array([121, 117, 145, 111, 118, 154, 115, 130, 142, 132])
Which number is the 4th entry from the end?
A: 115
The first entry from the right is 132
Which number is the first entry from the left?
A: 121
The entry just right of the smallest entry is 118
Which number is the third entry?
A: 145

Read these off the row that follows.
1) What is the fourth entry from the end?
2) What is the 2nd entry from the left?
3) What is the entry just right of 148?
4) What is the first entry from the left?
[120 148 125 127 120 113 138 147 155 122 121 114]
1) 155
2) 148
3) 125
4) 120

Questions about the matrix below. Indices start at 1.
1) Read off the entry in the top-right corner.
2) Read off the entry just left of 146.
3) Read off the entry at row 2, column 1.
4) Read off the entry at row 3, column 1.
5) Read off the entry in row 1 and column 2.
6) Read off the entry at row 1, column 1.
7) Read off the entry in the bottom-right corner.
8) Read off the entry just left of 109.
[[112 144 154 141 122 134 121 132 148 134 114 107 105]
 [126 123 146 139 122 107 106 107 134 152 149 126 129]
 [114 144 153 140 122 133 119 132 145 135 114 107 105]
 [144 129 109 107 105 120 147 153 135 124 133 120 138]]
1) 105
2) 123
3) 126
4) 114
5) 144
6) 112
7) 138
8) 129
